Each row has a class, written after it.
[ 232  -18 -272 -224  -23   94  265  157  277  130  188  131 -127 -462
  -66  305  305   20  129   30   10  185 -106   60   70  718 -132  -76
  303  184 -220  169   23] | dimug
[ 453  -47  135  200  170  274 -160  -31  129 -291 -291 -196 -361 -339
 -222  -81 -144 -420   66 -304  571   11  127  368  124  128   47  488
  230    5  190  126   96] | zivin
[  83 -322  233   54  302 -222  283  203 -390  139 -305 -291 -180 -155
  156  -87  -77   21  273 -344  317  -57  188  235   55 -543  -71  164
  120  180  325  301 -142] | musu
[-193   29 -160  156 -180   16 -156  357    6 -194 -668  235  133   46
  -69  172   -1  202 -101  125  401  154   64 -231   27  -77 -168 -136
  175  202  282  -17   87] | Pir
[ 145 -125 -469  434  599  219  303   90   40   16    4  372  600  503
 -130  184    2  -49 -312  524  155  395  126  319  -31 -139 -134  113
  115   14  439   39   11] | Pir
[ 137  -20   14   43  124  -21  -81 -623  188   96  -85  -27 -138 -207
 -264  171   98  306   63 -256  258  298   38 -155   56  419 -113 -111
  164  403 -221   48 -401] | Gidi
[ 145    4  131   42  187  -83  236    4   35  194 -118  -84  -82 -284
  236 -234   -6 -208  144  118  269   32  -40  306   11 -249  -38  -28
   76   41   -2  386  253] | dimug
[  30    0  197 -124  216 -150  290 -164  -45   72  346 -172 -530 -167
   35   61  -16  100  149 -215 -207   74  -66 -132  116  119 -146 -123
  -56  195 -119   25 -177] | Gidi
[ 311  -36  -27  115   84  151 -148   36  -20   26 -595  103 -201 -185
 -152 -135  -82 -151  -40 -174  470   -8   90  223   65  347  -56  130
  253  -83  126  362  -17] | gero
[ 493 -186  137   68   67  461  -48  -78   43 -341 -191  -45  -18 -305
 -470  285  234 -204 -244 -177   82   26  183  149  124  812   73  358
  355   29 -136 -162 -297] | dimug
[ 259   -4  -76  -75  -68  -36  495  -44 -303   24  472 -144  435   80
  -66  273  472  125 -176 -195 -362  -57  318  263   85  532 -105  115
  159  266 -154   15 -500] | Viri
[-256   -1   -4  -84   -4 -148  134  173   93  202  -25   80 -105 -150
  185  -20   51  355   14   43  157  143 -136 -260  -12 -191 -141   18
   68  248   40   99  -22] | dimug
[   5 -143   39  468  390  121 -309   91  -92   42 -309   17 -131  246
 -146 -330 -286 -182   59   57  427  170  -90  216   -3 -452   36  109
  205  -68  444 -127  163] | Viri
[ 280 -125  169  152  201   57 -243 -216  -74  -98 -145  -66 -389  -78
 -240 -139 -230 -153   83 -482  415 -164   45  195  194   91   95  412
   44 -109   15  140 -190] | Gidi
[ 238  -16  109   15  119 -157  137 -267   13  314 -125 -130  -19    3
  345 -147 -119    9  169 -210  320  199  104  336  231  177 -219  -74
  233  396  120  681  -77] | Viri
[ 269 -287 -141  102  268  277 -161  135  -23  -96  114 -173   91   38
  214  -14  265   28 -189 -136  112  -23  402  643  121   82  112  548
  202  -53  238  283 -314] | Pir
[ 151  -11  280   76  501   72  202 -278  145   43  130 -286 -233 -261
  142 -277 -247 -177 -107 -105   52   -8   60  215   31 -363   36  280
  -27  137   52 -109  109] | Viri
[ 102  205  -26 -207  156  279 -151 -157  303  -23  369 -231 -328 -425
 -185  150  -14  201 -217    3 -192  211 -151   38  -73  492 -164   50
   93  -22 -295 -235 -432] | musu
[ -18   70   35  153  -79   94 -216  211 -122 -141 -824  -58   11  134
  -54   33 -163    9  -25   13  360  166   56  228  -80 -115  -44 -307
  180  196  368   30  126] | Gidi
[ 158  -32  121  132  -79  -14 -121 -129  224 -175   86  -11   31  176
  119 -124   21 -374   14  -83  179 -295   24  510    5 -173  327  196
   14  -72  -29  -11  398] | musu
[  21  111  232 -140  -42  -58   83    2   59  109  153   75 -309 -359
 -164   14  188  143  133   48  177  284 -133 -279  -72  216 -168  -62
  200  119 -130 -346 -241] | zivin
[  20   52 -333  -14  502    3  243 -563  450  347 -452  244   26   63
   15 -104 -332  204 -347  123  141  552   58 -122   61  350 -192 -181
  -24  362   32  498  368] | zivin
[ 501  -94 -140  522  453  304  181  -67 -138  -65 -247  427   18 -350
 -887 -146  433 -317   53  280  622  566 -132    0  -58  367   57   62
  391  246  -84 -416  327] | Gidi
[  61 -191  281  581  447  153 -155 -166 -209 -343 -412 -206  101  160
 -308  312 -364  113 -167 -487  322 -140  749 -534  274 -623 -175  507
  121  261  458  -87 -272] | gero
[-294   39   -1 -107   58   74 -115   22 -269   41 -326  -71 -250   30
 -390   42 -350  252  -83 -130 -148  204  -83 -527  -68  150 -176  -70
  -53 -126  198 -252 -300] | gero
[ -29   68  -50   25 -271  194 -147  420   50 -204 -510  234  186  304
  -49  238 -177   13 -252  -51  160   71   61   72  -39  162   62  134
  179   53  291 -217  333] | Viri
[ 232   63   97   33  184  334  -48  -54   57 -195 -419 -228 -146 -235
  -95 -109 -255 -181 -285  -58  187   82   19  434  -57  138   -7  222
  213   56  213  -45 -112] | per
[-184   81   44  -25 -286  -24 -120  246   49    8  -54  264   42 -112
   22   -5   47  158   -5  285  134  104 -150 -356 -142  -84  -61  -59
    7 -107  -27 -161  140] | musu
[ 229  -29 -151  204   46  427  125  613 -307 -390 -460   -2 -197  -51
 -463  193  209 -241 -186   23   57  217  147  355 -181  280   82  245
  287 -119  214 -484  377] | Pir
[ 230 -150   -3  218  434  188 -242   22  230 -107 -740 -136 -189  -30
   17  -78 -320 -129  -86 -467  481  -15   97  397  153 -167   34  302
  271  196  259  310  220] | per
[-232  228    8  -17 -500  -73 -108  191   84  -98 -214  308  -53  134
  -11 -160  -10   49  -64  276  294  -54 -179 -249 -145 -102   -6 -210
 -117    9   49 -210  295] | musu
[ -22 -142 -198   18 -358  -58  -91  376 -191 -143 -599  120  -25  241
  -60  -59  113 -199  169  -34  276 -142 -114  471 -175   51  249 -195
   71 -144  298   73  319] | Gidi
[ -24    9 -164   79  -60  299 -112  454  158 -270 -569   53  -96  184
  -56   35 -305 -274 -179  342  238   58  -80  354 -121  -88   55 -129
   54  -93  437  -38  480] | dimug
[ -82   52   80   39 -141  128 -205   52   64 -197 -554  -30   47  261
  -88   55 -112  -43 -237   65  125   59   73  281 -240  -76  166  -78
   80  -40  190 -179  279] | gero
[  14   -2   60   38  -15  -28  102  227  -13 -121 -258 -105   74  -26
  219   73  -91  -33 -103  -40  126   32   80  236   71  -38  -86  114
  209  204  380  200  -94] | zivin
[ -22   86  122  -98  122  -30  213    1   90  -10   25  -99  -50    4
  174  -12 -192   47 -227  117   25  103  143  235  -81 -333  -29   -1
 -169  110   37  -70  186] | Viri
[ 165  -99  110  229  368  -26   16 -228  233   36 -128 -120   82  600
  376 -208 -330 -215 -100 -136   87 -207  120  611  107 -252   51  151
   60   67  222  165  157] | Pir
[  69 -106  462 -100  231  -68 -228  100  -51   52 -171 -402 -207  116
  345 -311 -285  -96  124 -197  147  -75  250  450   21 -518    5   95
  -23 -145  103   92  114] | gero
[  86  -48   95  -78  134 -263  795 -273 -190  197  899   49  399  176
  149  173  -58  158 -250  -42 -494  -99  225 -151  219  175  -82  385
  -15  435  -92   79 -179] | musu
[ -56 -231  -56   19   86 -100    0  204  -31   46 -344   69  334  276
  148   47   23  216  -38 -152  221   76  172   70   62 -245  -29   96
  162  255  198  260  113] | per
[ 188   93  -43 -141 -242   24  294  219   63 -143  679  -22   78 -513
  230  -94  115 -490  -81  472 -285 -384 -155  395 -101  -66  319  262
 -219 -324 -276  121  442] | Pir
[ -22 -206 -668 -115 -184    1   90  315 -161   83 -256  -10   -4  229
  101  139  277  173   -5 -126  169   31   52  618  -35  378   68   10
  163  104  395  747 -103] | Pir
[-101   16  -56   89   52 -230   20 -548 -196  368  169  -80  -49  522
   37 -443 -105  259  -81 -273 -107  -28  -15   21  124  241  -77   14
 -111  244   19  262 -462] | gero
[  87  -79  198  267  250  -28   16   27  107 -168   85 -154 -107  152
  220 -308  -73 -311   -5 -137  -78 -237  -13  277   73 -444  114  243
  -37  -14  -14  -90  393] | per
[-183   49  109  -63 -146   62    3  141   31  -18 -545 -139 -466 -382
  -56  -99 -137   76  -17   54  407   47 -155   44 -242 -269   61  -67
  116  199  256 -164   59] | dimug
[ 312  142  257   93   80  152  -75 -220  137 -129 -400 -231 -171  -57
   86   13 -278 -272  -32 -287  300  -86  268  416  120   68    6  144
  207  148   77   72  151] | Pir
[-360   10 -251   64 -178 -241  -73  300   23   98 -637  354   66  475
   51  -75  -76  231   20  272  349   34 -189 -150 -136 -407  -95 -530
 -203   76  201   36  211] | Pir
[ 166  -81  246    9  338 -207  490 -253 -248   75  521 -225 -300 -813
 -108  153  368   68  155  -59  392 -195  517 -366   98 -778  -65   97
 -164  198 -151  597 -167] | musu
[-164   -5   76  262 -160  149 -407  333  124 -318 -621   96 -259  279
 -168   11 -214 -241  215  -80  455 -122 -220 -131 -130 -498  175   16
  -15 -131  355 -441  441] | Pir
[ 254 -257   74  358  146   49 -272 -260   90 -174 -666 -131 -281  224
 -185 -135 -265 -230  156 -447  811 -128  182  457   70 -260  144  225
  163  206  354  151  106] | musu
[-372   36    3 -183 -144 -319  108  374  -99  213 -191  231 -126  204
  187  -82   73  329  173  187   28  124 -261 -255 -169 -241 -170 -501
  -88  -21   72  -56  103] | Gidi
[-213  209   35 -148 -142  -23  181  150 -198  100  275 -108   84  146
  343 -126 -222   85  -41   96 -264    5  -35  -36  -66 -250 -120  138
 -313 -165  233  -46 -176] | musu
[-129  140   28   24 -269   13  -11  188  -71 -239 -164  -96   50  411
  111   27 -152 -150  -81   42  -15 -275   94  247 -117 -423  145  -44
 -299  -94  204 -256  168] | Pir
[  74  -40  115   92  126  144   39  112 -346 -107  323 -153 -223  211
   52   81 -155   87  -96 -327 -223   66  228  -34  295  284 -212  569
   72 -102  242   45 -485] | Pir
[ -49 -142   30   50  -30   53 -353  207   44 -222 -601 -150  -67  232
   74 -161 -222 -270  -61   20  148  -94 -102  506 -138 -286  250  -37
 -112 -304  205  274  441] | gero
[ 172   90  102   70  185  159 -251 -420  317  133 -140  -47 -432 -384
 -245  -51   35   -9   78  130  264  450  -11  -54  -42  258  -31 -343
  182  269 -140 -150    1] | zivin
[ 149  -11  361  229 -311  -38   34  156 -271 -415 -134  -26  132  140
 -215  199   70  -78   20 -409  374 -336  526 -173  132 -251    3  467
  105  184  139 -331  -47] | gero
[  -3  106 -178 -276   -1   83  107  302  -38  140 -171   14 -398 -353
 -107  325  139  293   49 -249 -158  158  -46 -204  -27  498 -133 -228
  177  125  -77   74  -32] | Gidi
[  46  208   34   77  230   60  -43   53  199 -116   57 -238    4  235
  352 -123 -464 -295  -49  -92  -64 -145   52  390  161 -349  -42  211
 -167 -125  117  132  371] | Pir
[ 132  -79  189  285  248   -6 -138   -6  -48 -146 -185  -92 -127  300
  -17  -74 -353 -162  -12 -424  320 -144  236  187  233 -340   18  454
  -18   31  323  -30 -106] | zivin
[-261  137  -80 -165 -252 -229   50  214  -69   28 -351  240  -69   -7
   44   55 -160  275   79  -50  222  105 -111 -424   98   96 -267 -226
  -36  120  124  218   45] | Gidi
[-122  -57 -214  169 -365 -177  160  531 -313 -159 -443  287  300  392
  -56  219  105  128 -206   28  135  -49  127   62   38   51  -24  -33
  132  254  391  100  -14] | zivin
[-134   -1   96 -107  -47   -3  -94  115  -13   -1 -632   -9 -424   57
  -69 -105 -176   76   72   20  440  158  -48   46 -250 -342    1 -153
 -159 -142  119  -66  248] | Pir
[-322   42 -348  -68 -132   52  -79  102 -158  184 -227   86 -191  766
  195 -116 -123  306 -168   -8 -181  362 -104  292  -70  322  -60 -203
  -87   30  504  123 -167] | musu
